Here is a tiny trained network, its code and every weight. The questions are about switching its units off for an input and a target symbol, where a switched-off unit gives its printed mean instead of its output.

import numpy as np


def w(rows, s, z=0):
    codes = np.array(rows[::2]) - 128.0
    scale = np.full(codes.shape[1], s)
    scale[-1] = z or s
    return codes * scale


def norm(h):
    return h / np.sqrt((h * h).mean(-1, keepdims=True) + 1e-5)


def f(y):
    return np.maximum(y, 0)


def softmax(a):
    e = np.exp(a - a.max(-1, keepdims=True))
    return e / e.sum(-1, keepdims=True)


def log_softmax(a):
    a = a - a.max(-1, keepdims=True)
    return a - np.log(np.exp(a).sum(-1, keepdims=True))


def net(x, mask):
    ids = ['ΓΔΛΞΣΦΨΩαβεζημπτ'.index(c) for c in x.split()]
    T = len(ids)
    res = E[ids] + P[:T]
    u = 0
    for l in range(2):
        q, k, v = (norm(res) @ M[l].T for M in (Q, K, V))
        z = softmax(np.where(np.tri(T) > 0, q @ k.T / 3**0.5, -1e9)) @ v
        res = res + np.where(mask[u], z, O[l][:, -1]) @ O[l][:, :-1]
        u += 1
        y = f(norm(res) @ A[l][:, :-1].T + A[l][:, -1])
        res = res + np.where(mask[u : u + 8], y, B[l][:, -1]) @ B[l][:, :-1]
        u += 8
    return log_softmax(norm(res)[-1] @ U[:, :-1].T + U[:, -1])


Q, K, V, O, A, B = {}, {}, {}, {}, {}, {}
E = w([
[137,140,108],'Γ',
[147,112,117],'Δ',
[116,134,127],'Λ',
[113,138,129],'Ξ',
[117,139,131],'Σ',
[222,99,136],'Φ',
[115,134,126],'Ψ',
[107,253,112],'Ω',
[138,145,109],'α',
[150,140,159],'β',
[144,87,149],'ε',
[169,161,82],'ζ',
[99,161,85],'η',
[126,118,224],'μ',
[154,109,156],'π',
[157,193,162],'τ',
],0.045)
P = w([
[254,36,154],'0',
[240,205,117],'1',
[240,224,103],'2',
[170,234,100],'3',
[164,230,100],'4',
[163,232,94],'5',
[155,233,87],'6',
[156,232,91],'7',
[163,234,90],'8',
[148,236,84],'9',
],0.0038)
Q[0] = w([
[115,88,88],'0.h1',
[155,142,149],'0.h1',
[254,183,118],'0.h1',
],0.0099)
K[0] = w([
[124,204,134],'0.h1',
[103,69,135],'0.h1',
[1,3,92],'0.h1',
],0.01)
V[0] = w([
[214,203,136],'0.h1',
[98,173,2],'0.h1',
[5,147,130],'0.h1',
],0.0069)
O[0] = w([
[102,7,253,221],'0.h1',
[198,194,186,230],'0.h1',
[231,103,80,249],'0.h1',
],0.0037,0.0021)
A[0] = w([
[191,214,3,165],'0.n1',
[33,180,164,105],'0.n2',
[162,103,170,81],'0.n3',
[165,31,42,133],'0.n4',
[244,14,124,72],'0.n5',
[189,212,181,112],'0.n6',
[252,227,172,1],'0.n7',
[22,95,14,150],'0.n8',
],0.0058,0.0079)
B[0] = w([
[35,170,182,255],'0.n1',
[165,2,74,176],'0.n2',
[154,129,127,131],'0.n3',
[104,185,116,147],'0.n4',
[58,128,65,148],'0.n5',
[78,65,101,180],'0.n6',
[82,231,191,135],'0.n7',
[88,209,165,160],'0.n8',
],0.0067,0.0071)
Q[1] = w([
[122,174,131],'1.h1',
[41,125,194],'1.h1',
[94,65,1],'1.h1',
],0.0078)
K[1] = w([
[111,133,150],'1.h1',
[39,28,153],'1.h1',
[110,151,2],'1.h1',
],0.0083)
V[1] = w([
[254,194,73],'1.h1',
[184,137,198],'1.h1',
[222,100,191],'1.h1',
],0.0047)
O[1] = w([
[155,160,42,4],'1.h1',
[225,103,140,90],'1.h1',
[254,108,125,16],'1.h1',
],0.0068,0.0031)
A[1] = w([
[51,146,135,252],'1.n1',
[153,113,215,138],'1.n2',
[94,117,84,47],'1.n3',
[86,110,138,22],'1.n4',
[129,225,45,24],'1.n5',
[218,127,78,56],'1.n6',
[114,173,245,103],'1.n7',
[165,50,119,51],'1.n8',
],0.012,0.0037)
B[1] = w([
[241,58,128,251],'1.n1',
[79,172,7,151],'1.n2',
[174,98,104,134],'1.n3',
[173,152,184,146],'1.n4',
[106,2,132,165],'1.n5',
[4,124,52,139],'1.n6',
[203,44,138,197],'1.n7',
[72,140,185,138],'1.n8',
],0.0057,0.012)
U = w([
[113,142,242,128],'Γ',
[48,125,178,149],'Δ',
[44,139,99,214],'Λ',
[112,37,6,11],'Ξ',
[168,195,178,159],'Σ',
[134,134,118,122],'Φ',
[133,141,59,204],'Ψ',
[131,130,116,108],'Ω',
[162,137,119,116],'α',
[218,173,146,80],'β',
[25,61,135,101],'ε',
[116,190,140,235],'ζ',
[237,142,60,83],'η',
[128,110,109,108],'μ',
[127,132,123,129],'π',
[134,122,115,128],'τ',
],0.022,0.012)

Each question gives the input, a string of symbols that net reads in full, and the target symbol t.
The units are the heads (3 rows each of Q, K, V and O) and the neurons (one row each of A and B). Each row of codes is followed by its name. A weight is (code - 128) times the scale printed after its matrix; where a second scale follows, it is the last column's (O, A, B and U).
mask holds one flag per unit, layer by layer, with each layer's heads first. A switched-off unit (its flag False) gives its mean, the last column of its rows in O or B, instead of its output. The means were averaged over made-up inputs and are rounded, as every weight is.
A unit's drop is (log p(t) with every unit on - log p(t) with that unit switched off) / (log p(t) with every unit on - log p(t) with every unit switched off).
The circuit of an input: a set's keep is (log p(t) with only the set's units on - log p(t) with every unit switched off) / (log p(t) with every unit on - log p(t) with every unit switched off). Starting from the 12 units with the biggest drops (on a tie, the unit counted first), units are removed one at a time, each time the one whose removal leaves the highest keep (on an exact tie, the one counted first), for as long as the keep stays at least 0.8.
circuit, biggest first: the units of the circuit, biggest drop first
k most important neurons: the k neurons with the biggest drops, biggest first
k most important neurons of layer l: the k neurons of layer l with the biggest drops, biggest first
drop when u is switched off: that unit's drop, to one decimal
input Γ ε ζ Ψ Λ Γ, target Γ: 3 most important neurons	[0.n1 0.n2 1.n2]
input Λ Ξ π Ψ π, target Λ: 4 most important neurons of layer 1	[1.n6 1.n1 1.n7 1.n8]
input Ξ Φ Λ η Ω Ξ Λ Ξ Λ Λ, target Γ: most important neuron of layer 0	[0.n5]
input ε Ξ Λ η η Ξ Γ, target ε: circuit, biggest first	[1.n5 0.n1]
input Λ τ α Γ Σ Ξ Φ Ψ π, target Λ: 2 most important neurons of layer 0	[0.n1 0.n5]
input Λ Ξ Ψ, target Δ: circuit, biggest first	[0.n1 0.h1 0.n2 1.n2]
input Ξ Ψ π, target Ξ: circuit, biggest first	[1.n2 0.h1 0.n5 1.n1]
input Ξ α Ψ ε, target ε: 2 most important neurons	[1.n1 1.n8]
input Ξ Ξ Ξ, target Γ: 3 most important neurons	[0.n1 1.n5 0.n2]
input Λ η τ Σ Ξ ε Σ Ψ Γ, target Λ: circuit, biggest first	[0.n1 1.n7]
input Ξ Λ π Λ Γ Ψ Λ π, target Ξ: 3 most important neurons	[1.n2 0.n1 0.n5]
input Γ α α, target Γ: circuit, biggest first	[0.h1 0.n1]
input Λ Σ Φ Λ ζ α, target Λ: 4 most important neurons	[0.n1 1.n7 1.n5 0.n2]
input Ξ Γ Λ Ξ Γ β α, target Ξ: 2 most important neurons	[1.n5 1.n7]
input Ξ π Ξ Ξ β, target β: most important neuron of layer 0	[0.n7]
input Ψ Ξ Λ π, target Ψ: 3 most important neurons	[1.n6 1.n1 0.n2]
input η Ξ Ξ η Ξ Ξ Ξ Ξ, target Γ: 2 most important neurons of layer 0	[0.n6 0.n1]
input Ξ π Ω ζ, target Ψ: 2 most important neurons	[1.n1 1.n5]
input Λ Ψ α, target Λ: circuit, biggest first	[0.h1 0.n1 1.h1]
input Ξ Ξ Δ, target Ξ: 2 most important neurons	[1.n5 0.n5]
input Λ Γ Γ, target Λ: 2 most important neurons	[1.n7 0.n1]
input Ξ Ξ η Ψ α ε, target ε: 3 most important neurons	[1.n1 1.n8 0.n5]
input Ξ Φ μ Ψ Γ, target Ξ: 2 most important neurons of layer 1	[1.n5 1.n7]
input ζ Φ Ψ Ξ β, target β: 2 most important neurons	[0.n1 1.n2]
input Ψ α Λ Ξ Ξ π, target Ψ: 3 most important neurons of layer 1	[1.n6 1.n1 1.n5]
input Φ Ψ Ξ Λ Ψ Ξ Ξ Σ Λ, target Γ: most important neuron	[1.n5]
input η Ψ μ Ξ Ξ Ξ η Ψ, target Γ: 3 most important neurons	[0.n1 1.n5 1.n2]
input Ξ Ξ τ Δ, target Ξ: 2 most important neurons of layer 1	[1.n5 1.n7]
input Ξ π η Ξ Ψ Ξ Γ Γ α, target Ξ: drop when 0.h1 is switched off	0.2
input Ξ Ψ η Ψ β Δ Δ Γ, target Ξ: drop when 0.h1 is switched off	0.4
